Below is a small trained network, with its code and all its weights. Each question gives an input and a target symbol and asks what happens when units are switched off, that is, made to give their printed mean instead of their output.

import numpy as np


def w(rows, s, z=0):
    codes = np.array(rows[::2]) - 128.0
    scale = np.full(codes.shape[1], s)
    scale[-1] = z or s
    return codes * scale


def f(y):
    return np.maximum(y, 0)


def softmax(a):
    e = np.exp(a - a.max(-1, keepdims=True))
    return e / e.sum(-1, keepdims=True)


def log_softmax(a):
    a = a - a.max(-1, keepdims=True)
    return a - np.log(np.exp(a).sum(-1, keepdims=True))


def net(x, mask):
    ids = ['βδεζηλπτψ'.index(c) for c in x.split()]
    T = len(ids)
    res = E[ids] + P[:T]
    q, k, v = (res @ M[0].T for M in (Q, K, V))
    z = softmax(np.where(np.tri(T) > 0, q @ k.T / 2**0.5, -1e9)) @ v
    res = res + np.where(mask[0], z, O[0][:, -1]) @ O[0][:, :-1]
    y = f(res @ A[0][:, :-1].T + A[0][:, -1])
    res = res + np.where(mask[1:13], y, B[0][:, -1]) @ B[0][:, :-1]
    return log_softmax(res[-1] @ U[:, :-1].T + U[:, -1])


Q, K, V, O, A, B = {}, {}, {}, {}, {}, {}
E = w([
[2,19,42,115,85],'β',
[100,93,167,203,134],'δ',
[220,199,141,54,32],'ε',
[130,136,185,33,185],'ζ',
[146,64,203,28,223],'η',
[145,161,12,29,225],'λ',
[146,7,73,149,108],'π',
[247,102,90,97,181],'τ',
[60,252,134,230,45],'ψ',
],0.0086)
P = w([
[119,4,254,242,195],'0',
[165,7,128,147,119],'1',
[156,50,95,105,147],'2',
[153,82,77,74,151],'3',
[144,110,91,64,166],'4',
[140,131,64,49,155],'5',
[142,158,85,58,168],'6',
[140,183,82,55,168],'7',
[135,186,72,48,167],'8',
[138,205,75,59,168],'9',
[132,188,89,52,182],'10',
],0.0043)
Q[0] = w([
[201,36,31,14,226],'h0',
[162,160,163,8,254],'h0',
],0.0079)
K[0] = w([
[108,251,70,61,58],'h0',
[153,255,227,152,58],'h0',
],0.0078)
V[0] = w([
[250,104,193,46,138],'h0',
[70,1,23,97,226],'h0',
],0.0072)
O[0] = w([
[172,53,207,1,42,123],'h0',
[134,14,15,121,192,254],'h0',
],0.0065,0.0056)
A[0] = w([
[103,124,109,232,48,242],'n0',
[174,213,243,83,145,253],'n1',
[101,165,134,153,98,55],'n2',
[73,46,159,96,148,51],'n3',
[122,254,120,149,84,131],'n4',
[91,113,184,54,162,216],'n5',
[233,77,178,145,126,186],'n6',
[153,207,187,172,229,148],'n7',
[33,188,101,105,148,179],'n8',
[196,173,91,164,251,68],'n9',
[37,123,145,229,102,66],'n10',
[95,162,156,179,95,12],'n11',
],0.008,0.0036)
B[0] = w([
[100,99,105,186,35,243],'n0',
[130,232,76,48,55,236],'n1',
[163,129,60,150,75,131],'n2',
[166,148,182,46,213,254],'n3',
[160,22,193,81,220,173],'n4',
[127,72,206,133,98,214],'n5',
[218,201,120,233,197,245],'n6',
[83,234,96,131,251,159],'n7',
[238,138,134,191,143,204],'n8',
[2,48,36,80,137,179],'n9',
[49,78,220,25,46,158],'n10',
[163,123,46,145,75,131],'n11',
],0.0078,0.0037)
U = w([
[3,42,90,32,93,107],'β',
[74,132,183,158,153,103],'δ',
[121,89,216,112,98,178],'ε',
[193,179,92,45,50,96],'ζ',
[108,217,112,156,227,147],'η',
[149,126,109,129,142,1],'λ',
[231,110,74,254,175,185],'π',
[137,75,218,95,204,27],'τ',
[58,190,75,236,10,219],'ψ',
],0.0079,0.0058)

Each question gives the input, a string of symbols that net reads in full, and the target symbol t.
The units are the heads (2 rows each of Q, K, V and O) and the neurons (one row each of A and B). Each row of codes is followed by its name. A weight is (code - 128) times the scale printed after its matrix; where a second scale follows, it is the last column's (O, A, B and U).
mask holds one flag per unit, heads first, then neurons. A switched-off unit (its flag False) gives its mean, the last column of its rows in O or B, instead of its output. The means were averaged over made-up inputs and are rounded, as every weight is.
A unit's drop is (log p(t) with every unit on - log p(t) with that unit switched off) / (log p(t) with every unit on - log p(t) with every unit switched off).
The circuit of an input: a set's keep is (log p(t) with only the set's units on - log p(t) with every unit switched off) / (log p(t) with every unit on - log p(t) with every unit switched off). Starting from the 12 units with the biggest drops (on a tie, the unit counted first), units are removed one at a time, each time the one whose removal leaves the highest keep (on an exact tie, the one counted first), for as long as the keep stays at least 0.8.
units of the circuit, in order: the units of the circuit, biggest drop first
top k neurons: the k neurons with the biggest drops, biggest first
drop of u: that unit's drop, to one decimal
input π ψ π π β β π, target β: units of the circuit, in order	h0, n9, n6
input β π δ, target β: top 2 neurons	n9, n8
input β ε β π π ψ ψ ψ β, target ψ: units of the circuit, in order	h0, n0
input π ψ β ψ π, target ψ: top 3 neurons	n3, n0, n4
input τ π ψ τ, target η: top neuron	n7
input ψ ψ π η π ε π π ζ, target ζ: units of the circuit, in order	n1, h0
input δ ψ π π η β β ζ, target η: units of the circuit, in order	h0, n7
input π ψ ε ε ψ β ψ β δ ζ ζ, target η: units of the circuit, in order	n7, h0
input β ε π ε π ε τ, target ζ: units of the circuit, in order	h0, n1
input π π ψ β π β π β, target π: top 4 neurons	n8, n1, n9, n5
input ε π π π β π λ β λ ζ, target ζ: units of the circuit, in order	h0, n1
input δ π π β β π, target β: drop of n6	0.3
input λ π ε β ψ ψ β π ψ π, target ψ: drop of n3	0.3
input ζ π π π ψ λ, target η: drop of n5	0.0
